Rows, each with roughly how far along a hidden order it lies (0 to 20)
[-11 -12 13 -11 21 4 15 -1 -2 16 -15 11 21 -33 3 -10 -14 -6 -17 -11 3 -4 -3 4 -22 -6 -8 -2 -1 2 3 -10 -12 3 -32 9 -16 -1 28 10 -1 -4 -24 -1 -2 -15 3 10 12 -14 -8 -15 3 0 26 3 -14 13 4 1 14] => 20
[8 11 -13 10 0 0 15 -20 -3 10 16 -3 -10 3 1 17 -10 19 -23 8 -3 -7 3 5 0 7 -21 -3 4 -2 6 -1 -3 16 -14 -14 -5 -11 18 -2 9 -9 -9 -15 -2 -9 5 11 14 7 4 -8 0 10 17 -4 -7 -19 1 -10 1] => 7
[4 -8 -6 27 -4 -17 24 -20 25 -11 14 27 16 25 0 -7 -5 -14 -18 5 19 11 3 -4 0 -10 6 41 17 12 19 4 -39 30 24 2 -19 -4 63 -8 -18 -15 21 -10 -7 -23 -4 6 11 -5 3 20 19 -5 1 -9 9 -63 -13 5 13] => 3
[11 1 -10 5 4 -11 -15 -21 8 0 3 27 11 -33 -12 -3 -9 -6 -24 1 3 1 -1 -5 -12 -7 1 2 3 1 4 -14 -14 13 8 4 -4 -1 16 -1 -4 -6 -10 -3 -10 -5 -9 9 10 -1 9 4 18 0 18 -5 -10 -24 0 -5 7] => 7
[-11 -29 -29 -5 -32 -42 -25 -3 10 -14 -10 24 16 -63 -21 -24 -9 27 -34 -3 3 3 11 -22 -19 -19 -20 51 -13 -2 4 -2 -16 21 -2 19 -31 9 51 -20 -14 -12 6 -12 -5 -18 -7 -9 1 -13 0 -1 37 -15 -9 9 -30 11 -8 -25 -5] => 10
[-20 -15 -9 29 5 5 20 -3 0 11 23 1 5 -28 -6 -4 -13 -23 -40 -4 9 7 -1 -12 -10 6 -6 -10 -14 2 15 -3 -10 46 7 -7 3 1 24 -12 -10 -16 16 -10 5 -12 -17 7 43 5 12 5 13 -15 19 -5 -13 -8 5 8 2] => 15
[-20 -21 -13 13 -14 -12 18 -11 36 2 13 42 27 -18 2 -25 1 -17 -22 15 33 7 4 -14 -16 6 -6 10 16 10 17 -16 -34 26 1 -2 1 -24 36 -24 -13 -5 -19 -12 -1 -10 -14 6 10 -14 6 -9 19 -12 -15 -5 -10 -26 -5 25 -3] => 3
[1 8 -13 -29 1 -12 1 -2 1 -14 -13 28 -18 35 6 -4 2 15 -1 -2 -5 6 5 3 2 -14 3 16 8 -19 25 1 -11 -26 1 -22 -29 -2 42 2 -6 6 5 1 -9 -6 4 3 -21 -3 -7 7 14 -8 2 -5 -11 -15 -3 -15 -7] => 11
[-1 2 -5 11 5 -2 1 9 10 -9 10 34 24 47 -4 -6 11 -27 19 -5 3 27 1 -5 14 6 -7 1 9 14 27 -1 -3 -3 -9 2 -4 -3 13 -14 -18 -10 4 7 2 5 15 -3 -6 -2 -8 17 7 -3 -18 -21 0 3 -6 -7 -16] => 8
[-15 -8 -1 -6 0 3 -4 13 -13 0 11 -13 1 -17 -17 3 10 25 -16 -25 -20 -4 -6 16 -13 0 5 3 -3 -6 0 3 4 7 -16 13 -4 19 -35 -6 13 4 9 5 -20 -13 -3 4 -12 -11 3 4 7 -7 9 9 10 1 -5 15 16] => 12
[6 3 11 -6 11 -9 5 -1 3 -14 -5 20 0 41 14 -8 5 -8 26 0 -2 -1 -6 7 18 -10 36 26 12 -6 8 12 -12 -31 -8 -19 -22 -18 11 -16 -2 12 10 27 -11 4 -9 -2 -29 20 -16 3 6 4 -5 -1 1 -16 -5 -16 4] => 3
[-27 -2 -1 -8 15 5 -9 7 10 0 -12 21 16 1 -7 -25 -16 1 3 -26 -2 8 -1 -4 -3 4 -14 11 17 29 2 -5 -13 -10 -36 14 -13 -4 23 -12 0 -6 -48 13 -13 -3 -3 12 -18 0 -16 0 6 16 7 -20 -11 16 0 -23 1] => 8
[5 13 -14 -25 -13 -8 15 -6 17 -4 -11 4 6 35 -5 -8 8 -11 12 5 11 -4 7 -14 13 3 -13 1 8 9 8 -10 -14 -8 25 -1 16 -5 11 1 1 0 -20 -14 0 3 13 -8 -13 -4 2 3 -6 -9 -23 -5 15 -13 -2 9 -17] => 6
[-15 0 10 5 -2 16 21 -8 6 7 3 16 -6 39 25 6 -14 17 -4 9 23 5 4 14 5 3 13 1 6 13 18 5 -7 1 13 -21 1 -7 49 -3 -7 -2 -1 15 7 -8 -2 15 3 -8 13 10 -2 -2 -20 -8 8 -51 2 20 15] => 8
[-2 12 -8 1 0 12 -10 -10 4 11 2 -6 -16 10 8 17 9 -8 -20 13 -8 0 -2 9 -17 3 -10 -1 -15 -15 10 -10 22 7 -22 -21 10 31 -55 14 14 4 -9 -6 -7 7 16 7 19 -15 10 -14 -13 5 12 -15 -3 43 -3 24 -8] => 7
[-16 -31 0 16 -16 -10 -27 -18 18 11 8 21 15 -48 5 -8 -43 47 -37 4 4 -2 -7 1 -24 -5 15 25 -4 21 -13 7 -21 2 -38 7 -20 3 39 -25 9 -10 -39 8 -6 4 -18 8 12 15 19 -13 1 17 -8 -4 -14 0 -3 -34 25] => 4
[-6 -4 -8 -9 -9 1 5 4 -5 -1 5 27 3 -2 7 2 8 -8 -17 -2 11 1 -3 -3 -1 -3 7 -2 -2 -8 14 1 0 1 15 -6 0 -4 5 -14 -11 3 11 3 3 -9 -5 -1 -9 -8 2 1 13 -12 -2 9 -11 -17 -3 16 -2] => 8
[-21 14 13 20 4 6 -5 -14 -14 12 -4 -18 4 -9 -15 -11 -7 9 7 -6 -13 -13 -4 7 0 4 -21 27 17 4 -1 6 4 11 -24 10 -18 10 -1 9 19 -3 -15 -7 -15 -1 -11 6 -11 11 -28 -16 -9 21 19 1 -6 21 3 -14 22] => 5
[-3 -18 0 29 -4 -13 -9 -19 7 5 23 9 15 -39 -3 0 -22 9 -14 3 3 10 3 -4 -7 5 -2 7 -1 22 -8 -2 -16 20 -10 4 0 -10 47 -30 -8 -12 -3 -6 7 3 -16 7 31 11 5 -2 3 1 -1 -9 5 -11 7 -19 15] => 9
[-10 30 -9 10 13 12 30 4 7 -5 3 8 -4 42 -11 15 -3 -27 6 3 -1 15 6 -26 31 0 -8 -13 5 11 17 9 -20 4 31 -26 5 -10 41 15 -8 -10 28 -9 23 -4 12 2 30 12 -8 3 -8 18 -4 -21 -25 -34 0 -5 -28] => 8
[6 -22 22 22 10 1 7 3 3 17 2 3 14 -16 13 -10 -7 10 -2 -2 11 0 -6 11 -22 -1 -3 9 5 10 -8 -6 -10 1 -42 8 -27 -11 31 -16 0 -6 -18 3 -11 -7 -1 0 5 -17 -1 -2 0 -13 14 8 0 7 -5 7 34] => 16
[12 4 -2 7 8 12 -2 -15 -3 15 -1 -15 -33 -12 0 9 -11 21 -28 -2 2 -14 2 -6 5 -4 -20 -22 -9 5 3 -17 -9 6 -5 -17 -1 4 30 -1 9 -4 3 -9 4 -8 -6 18 28 4 7 5 1 5 14 -5 0 -18 8 -7 4] => 14
[-12 -3 -4 7 0 16 6 13 7 9 0 8 -2 -30 -2 2 -16 9 -36 -7 5 -7 -1 4 -18 6 -13 -6 2 -2 6 1 6 8 -10 9 7 16 9 3 7 -6 -19 2 3 -16 -3 7 5 -4 10 -2 10 20 1 9 -10 -28 2 -5 -5] => 6
[22 -20 14 -14 28 10 31 -9 45 3 -24 52 -20 -32 -1 -1 -39 -7 -63 0 0 -19 -2 -28 12 -8 30 39 -9 1 34 1 -54 -26 -8 -29 -8 -5 17 15 -4 -7 -18 14 4 -5 14 -8 31 26 19 -28 1 33 19 -17 -26 -13 -12 -7 -37] => 8
[9 4 -1 -1 16 9 36 6 3 -5 -1 2 22 45 1 -27 2 -34 30 -3 20 2 -9 -20 -1 -4 8 -3 7 13 9 0 -30 3 25 -4 0 -18 10 -5 -8 -12 11 6 4 5 -2 -5 -8 -6 2 10 -5 -20 -8 1 -2 -26 0 11 10] => 11
[-9 -9 11 9 6 14 18 2 -4 11 6 0 21 0 16 8 -19 2 17 13 18 7 -8 2 -17 5 29 -15 -3 13 -9 15 -6 -9 -1 8 -2 -16 20 -8 -11 -13 9 9 21 6 -7 -3 12 5 7 -21 -11 2 -28 2 -2 -6 5 -10 21] => 13
[-12 26 -11 -33 18 -9 16 3 10 -20 -12 17 -1 31 -2 -20 -8 -15 -11 -20 -1 -4 -6 17 14 -6 18 2 6 7 16 16 -36 -3 30 9 4 7 36 6 -5 11 -20 16 -28 -15 -5 21 -16 1 -19 23 20 0 -10 2 1 -12 13 -26 7] => 13
[30 -15 -1 5 -8 -9 0 -17 11 14 9 6 22 -4 7 9 -9 -7 -10 9 18 3 8 -2 1 2 -15 -2 12 13 -16 -15 -14 4 -5 4 11 2 5 -5 -11 -12 -21 -14 13 9 16 -8 2 -8 20 -1 -3 -8 -6 -6 4 -39 -7 -1 -6] => 5
[-12 -25 11 34 8 -3 7 -32 2 19 9 -3 4 -59 11 3 -36 -2 -30 13 -15 -13 2 8 -26 14 -11 29 -4 -11 -5 -6 -6 34 -53 -7 -4 19 -14 -1 10 -5 -33 -15 -7 0 -6 7 26 14 -8 -32 -8 -4 39 -6 -36 53 5 2 11] => 13
[-16 -16 0 1 -16 -8 -11 7 -11 1 -6 -30 17 -41 -3 -12 -5 3 13 -3 -13 -6 4 10 -17 0 -6 4 -7 -2 -24 -4 24 6 -28 37 7 15 -41 -4 0 2 -16 -4 -5 11 1 -5 -23 -7 -7 -15 -2 -29 -10 11 -11 63 8 -13 9] => 12
[15 20 2 12 -12 18 -24 -2 -7 27 18 -31 -11 -49 -9 36 -1 25 -18 6 -9 -21 -11 9 -16 3 2 -7 -7 -8 -10 -3 25 8 -19 2 17 39 -57 1 29 -1 2 -14 -7 5 9 -13 33 -3 24 -19 -22 44 1 -3 20 9 -11 4 20] => 0
[8 -35 15 -3 5 -21 -3 -21 -1 -3 7 24 7 -41 11 7 -32 22 -37 1 -3 -6 0 3 -22 -5 9 13 -3 -1 1 -5 -21 0 -19 1 -20 0 24 -12 -13 -6 -11 2 -3 -8 -4 1 -8 2 6 -17 3 -21 15 8 -23 -13 -6 -5 13] => 18
[1 18 3 7 24 16 7 17 11 12 31 -10 -10 20 -11 14 19 7 -21 -11 -9 -8 -3 13 4 17 0 -53 10 -4 -5 -5 1 -2 -31 -20 25 -2 -36 -2 19 -13 8 -12 -1 -4 3 -3 19 13 15 -2 -11 40 14 0 25 -40 -10 10 -3] => 6
[-1 -31 -2 20 -2 -8 5 8 6 13 -2 8 -5 -59 10 -1 -7 10 -10 23 11 0 13 -25 -12 6 -25 -9 -10 -12 5 -7 9 5 -35 -14 -14 -17 34 -2 -8 -9 -4 -15 27 -3 -1 -23 19 6 -1 -23 7 -9 2 0 -29 17 -7 6 -35] => 11
[-14 -21 3 24 21 -7 34 -11 9 -16 2 7 -6 51 10 -15 -12 0 -8 2 6 5 3 3 -13 -2 10 9 2 0 19 6 -29 11 -3 -22 -34 -25 63 -8 -15 -4 20 4 3 -18 -17 14 5 5 -2 11 13 -21 19 -1 2 -47 1 5 16] => 15
[12 16 21 11 3 19 34 -2 -1 33 -7 -19 -2 22 3 3 0 3 2 8 7 -13 3 -14 13 3 -25 15 9 14 9 -1 -11 6 -6 -17 -3 -4 0 -3 18 1 -2 -18 1 7 21 -17 31 -16 -16 -21 -21 7 -1 -6 14 22 -11 31 15] => 12
[-27 -11 5 9 -17 1 -1 -22 7 23 -11 12 5 -3 -5 -23 -19 29 -9 -5 14 -8 2 -31 11 -2 -22 17 16 31 8 -14 -16 19 -1 1 -8 -23 56 -28 1 -10 -13 -1 3 -7 -19 20 1 2 -12 -6 2 -7 -9 -11 -2 -11 5 11 3] => 7
[15 7 -12 -21 19 -23 5 -13 -9 -9 -2 30 14 -8 -4 0 -19 4 -4 -7 -2 5 -1 -13 -29 2 -31 -42 14 -2 -5 -10 -21 -10 -23 -9 -23 -25 32 15 -2 -17 -29 -14 8 -11 -5 -2 -27 7 6 -20 1 9 28 -4 -32 -50 -7 -7 -3] => 8
[5 -1 -1 13 1 11 7 5 3 19 -4 -11 19 -24 -22 -5 -3 -19 -17 -13 2 -8 0 -10 6 2 -9 -4 -3 18 -11 -15 -13 36 -5 25 13 1 -13 -3 -2 -11 -9 -11 5 -1 7 -2 18 -5 -2 -2 -6 7 -3 -8 -5 21 1 -1 -9] => 13
[5 0 1 -16 -13 -3 -9 26 7 -1 -17 -6 -15 -8 -22 -5 19 -1 16 -3 -3 5 6 -31 18 -12 -13 14 -18 4 12 -3 14 -14 11 3 -4 -7 -1 1 4 11 31 3 13 3 6 -19 16 -9 -9 3 -6 4 -26 -7 10 34 -7 27 -31] => 8
[2 26 11 28 -1 17 -11 -1 3 24 2 -26 4 -15 -6 8 8 -8 20 8 1 -7 -3 3 4 27 -18 -4 14 11 -15 -11 16 7 -22 1 16 -13 -32 9 24 -2 -21 -13 3 14 -4 -1 19 6 -9 -18 -24 32 4 -10 16 24 2 8 4] => 0
[10 17 -6 -11 3 -25 17 -19 -3 -11 2 23 3 -6 -5 12 -6 6 -23 10 -1 6 2 -2 -15 -3 -13 26 10 -12 20 11 -25 10 6 -9 -15 8 24 11 -7 3 3 -8 -13 -12 4 -8 9 -8 -9 -13 7 5 16 3 -17 -22 -14 -2 14] => 6
[-14 17 11 -3 18 -6 32 10 14 -13 3 17 7 35 -7 -7 -2 2 1 -7 3 12 1 9 7 6 17 13 9 11 14 21 -34 4 15 -6 -3 -13 32 -10 -3 7 7 7 -18 -10 0 2 16 1 -16 9 3 3 4 0 15 -41 -8 6 19] => 10
[9 13 3 22 14 19 -2 11 6 9 -11 -3 -10 -18 -12 -17 10 -21 -8 0 8 -4 -7 -15 6 -6 -3 15 -11 0 14 -7 -4 17 4 -2 3 6 -14 2 6 1 12 6 -13 3 -14 -2 29 -9 -5 3 1 8 -1 -3 11 27 2 10 9] => 6
[-20 -18 -3 -27 -18 -26 -19 -21 9 -5 -10 27 -9 -38 -13 -4 2 31 -25 -15 0 -3 13 -24 5 -11 -19 5 1 8 9 -22 -25 2 14 6 -3 -15 36 -10 -22 9 4 -4 1 -17 -18 18 2 -10 -9 7 17 -20 13 -3 -10 -10 3 16 -16] => 13
[0 -4 13 10 0 5 7 13 4 -1 14 25 10 -15 8 10 0 -2 1 5 13 10 -8 -22 -5 -1 16 -2 2 -3 15 5 -1 -12 15 -11 -4 -27 23 -9 -16 -3 26 13 26 -3 -7 -17 18 3 5 -15 0 13 -17 2 1 -25 -8 12 -18] => 6
[0 23 -15 -6 10 21 -5 11 -2 12 -6 28 5 -12 -15 -9 -4 -27 -2 -13 10 4 -3 -24 8 3 -18 -36 0 8 9 -24 -1 -1 -9 -20 13 -14 14 3 2 -9 -25 -1 6 5 -3 1 15 6 -10 -7 2 13 0 -26 -22 19 6 -6 -20] => 7
[5 -6 0 12 25 -2 20 -8 -6 -5 1 -19 6 -20 -14 -23 -19 8 -23 -11 -5 -11 -4 20 -24 -1 -8 -5 -1 0 -9 0 -22 23 -20 11 -20 3 23 0 8 -13 -15 -12 -25 -18 -9 16 2 1 -8 6 4 -9 24 14 -11 -23 5 -31 45] => 17
[-29 5 1 29 -16 4 12 5 32 15 26 -3 21 -4 -20 -4 4 6 4 2 9 19 7 -20 13 7 -7 23 8 30 9 16 -19 31 -4 4 2 -16 50 -29 -2 -12 18 -12 3 -2 5 -16 54 -7 -8 0 -10 13 -27 -9 39 -33 -19 19 -6] => 2
[13 11 -6 -1 -5 7 -9 -7 -6 10 -11 3 3 -3 -5 3 9 -11 10 3 12 -4 8 -29 24 -6 -20 -19 -1 7 4 -25 -3 -4 8 -1 6 -16 0 -2 -5 -1 1 -10 16 10 0 -12 8 -1 -8 2 -2 -7 -13 -14 -19 32 7 0 -33] => 9
[-14 -31 10 7 -8 -12 19 -24 -6 17 13 -7 27 -56 2 -4 -18 9 -18 2 -7 -17 6 13 -41 12 -2 3 10 -3 -26 1 -5 17 -26 17 -1 10 -30 -3 8 -12 -27 -22 -1 -6 1 -4 -16 -3 4 -30 -8 -24 15 26 -16 3 -9 5 23] => 15
[-27 5 -5 22 0 29 42 -6 9 17 18 9 6 39 15 6 -29 0 2 13 14 0 -2 5 1 14 8 -1 8 13 18 13 -7 22 -1 -10 0 9 33 -1 10 -22 -15 -3 11 -5 14 0 11 1 9 -14 -9 4 -16 -1 -2 -41 4 4 5] => 9
[-14 8 -17 -15 -14 -3 14 -3 24 -4 -18 20 -13 46 -3 -37 10 13 11 3 25 -18 11 -24 33 -9 -7 15 13 18 22 -9 -27 6 31 -15 -2 -33 60 -22 6 3 -17 -2 -10 -9 -12 1 -15 -6 -17 16 12 -3 -19 -1 3 -28 2 -3 -22] => 2
[-30 -8 -3 6 -24 -13 -5 -4 6 5 -1 -5 7 2 6 -6 -6 18 30 16 3 20 5 -4 -16 4 -21 19 4 6 2 14 11 16 -8 4 -18 -10 43 1 1 -3 -6 -6 9 2 2 2 6 -10 -4 -4 -6 -8 1 -5 -1 -1 2 10 6] => 2
[9 -14 20 3 15 7 9 6 -13 29 -10 -2 24 -21 -8 -15 -3 11 -4 -17 4 -13 0 -26 -6 -5 -22 -18 9 20 -21 -21 -14 -5 -29 13 -9 -16 13 -18 5 -15 -8 -11 1 0 9 -17 2 -12 -9 -14 -16 -14 -6 5 -6 7 -5 8 7] => 20
